[[119 108]
 [119 120]
 [118 118]
 [119 105]
 [120 118]
 [113 115]
 [127 119]
 [116 116]]
|
[[108 119]
 [120 119]
 [118 118]
 [105 119]
 [118 120]
 [115 113]
 [119 127]
 [116 116]]

[[128 135 134 129 130 122 126 116 114 128 140 134 129]
 [128 127 117 129 130 117 135 145 124 131 114 151 136]
 [122 119 142 127 134 111 125 129 138 130 121 141 121]
 [135 144 113 132 123 130 136 142 140 125 145 124 131]
 [122 117 140 124 129 111 123 113 117 132 149 139 123]
 [128 111 126 132 124 131 130 131 140 128 145 114 132]]
|
[[135 134 129 130 122 126 116 114 128 140 134 129 128]
 [127 117 129 130 117 135 145 124 131 114 151 136 128]
 [119 142 127 134 111 125 129 138 130 121 141 121 122]
 [144 113 132 123 130 136 142 140 125 145 124 131 135]
 [117 140 124 129 111 123 113 117 132 149 139 123 122]
 [111 126 132 124 131 130 131 140 128 145 114 132 128]]

[[106 121 125 132 112 136]
 [134 135 143 124 118 151]]
|
[[121 125 132 112 136 106]
 [135 143 124 118 151 134]]

[[153 117 144 145 124]
 [134 139 117 129 140]
 [116 142 144 143 128]
 [141 126 131 109 138]
 [125 135 114 147 115]
 [123 139 118 115 117]
 [118 116 116 140 145]
 [117 118 113 129 122]]
|
[[117 144 145 124 153]
 [139 117 129 140 134]
 [142 144 143 128 116]
 [126 131 109 138 141]
 [135 114 147 115 125]
 [139 118 115 117 123]
 [116 116 140 145 118]
 [118 113 129 122 117]]

[[125 142 146 115 106 153 146]
 [126 140 156 124 116 151 143]
 [120 125 128 107 131 145 155]
 [155 138 140 151 123 142 134]
 [ 99 114 113 113 136 114 132]
 [ 98 113 116 106 139 116 128]]
|
[[142 146 115 106 153 146 125]
 [140 156 124 116 151 143 126]
 [125 128 107 131 145 155 120]
 [138 140 151 123 142 134 155]
 [114 113 113 136 114 132  99]
 [113 116 106 139 116 128  98]]

[[124 126 127 125 128 128]
 [127 128 128 121 122 128]
 [131 126 132 128 131 133]
 [125 138 135 128 127 130]
 [132 122 127 132 128 125]
 [119 125 130 126 131 124]
 [130 126 128 130 125 127]
 [133 152 131 139 132 136]]
|
[[126 127 125 128 128 124]
 [128 128 121 122 128 127]
 [126 132 128 131 133 131]
 [138 135 128 127 130 125]
 [122 127 132 128 125 132]
 [125 130 126 131 124 119]
 [126 128 130 125 127 130]
 [152 131 139 132 136 133]]
---
[[137 123 123 104]
 [144 104 128 130]
 [126 152 107 120]
 [146 114 108 128]
 [120 133 115 130]]
|
[[144 104 128 130]
 [137 123 123 104]
 [120 133 115 130]
 [146 114 108 128]
 [126 152 107 120]]

[[125 127 138 114 138]
 [127 127 140 113 140]
 [121 128 123 130 121]
 [136 130 128 132 132]
 [136 128 153 104 155]
 [140 131 132 129 137]
 [120 128 106 149 103]]
|
[[136 128 153 104 155]
 [127 127 140 113 140]
 [125 127 138 114 138]
 [140 131 132 129 137]
 [136 130 128 132 132]
 [121 128 123 130 121]
 [120 128 106 149 103]]

[[137 112 123 123 114 130 125 131 118]
 [127 123 124 122 125 132 122 126 130]
 [125 148 140 142 141 119 142 131 130]
 [124 110 114 109 120 141 107 119 135]
 [138 147 144 149 133 114 155 144 115]
 [135 113 119 117 115 135 120 130 123]
 [119 152 139 140 146 120 138 126 137]
 [147 116 129 133 112 124 138 142 106]]
|
[[138 147 144 149 133 114 155 144 115]
 [125 148 140 142 141 119 142 131 130]
 [119 152 139 140 146 120 138 126 137]
 [147 116 129 133 112 124 138 142 106]
 [127 123 124 122 125 132 122 126 130]
 [137 112 123 123 114 130 125 131 118]
 [135 113 119 117 115 135 120 130 123]
 [124 110 114 109 120 141 107 119 135]]

[[116 110 108 110 130 109 123 144 124 117 122 100 108 119]
 [138 122 151 118 106 154 103 115 116 122 119 145 149 130]]
|
[[138 122 151 118 106 154 103 115 116 122 119 145 149 130]
 [116 110 108 110 130 109 123 144 124 117 122 100 108 119]]

[[136 121 123 110 142 141 146 123]
 [118 133 130 127 146 143 144 113]
 [122 124 101 133 119 140 133 137]
 [147 129 113 130 143 109 128 128]
 [131 141 109 130 134 127 107 134]]
|
[[118 133 130 127 146 143 144 113]
 [136 121 123 110 142 141 146 123]
 [147 129 113 130 143 109 128 128]
 [131 141 109 130 134 127 107 134]
 [122 124 101 133 119 140 133 137]]

[[125 136 127 125 138 125 124]
 [126 127 124 127 130 127 127]
 [134 124 134 136 128 135 133]
 [149 109 149 148 109 149 148]
 [143 106 142 143 107 143 143]
 [119 147 119 120 146 120 122]
 [143 116 145 141 111 142 141]]
|
[[149 109 149 148 109 149 148]
 [143 116 145 141 111 142 141]
 [143 106 142 143 107 143 143]
 [134 124 134 136 128 135 133]
 [125 136 127 125 138 125 124]
 [126 127 124 127 130 127 127]
 [119 147 119 120 146 120 122]]

[[140 149 108 153 145 112]
 [141 147 109 148 143 114]
 [112 101 153 100 107 147]
 [137 136 118 128 133 123]
 [125 120 135 114 120 135]]
|
[[112 101 153 100 107 147]
 [125 120 135 114 120 135]
 [137 136 118 128 133 123]
 [141 147 109 148 143 114]
 [140 149 108 153 145 112]]

[[139 148 116]
 [145 136 112]
 [116 113 146]
 [141 139 107]]
|
[[116 113 146]
 [139 148 116]
 [145 136 112]
 [141 139 107]]
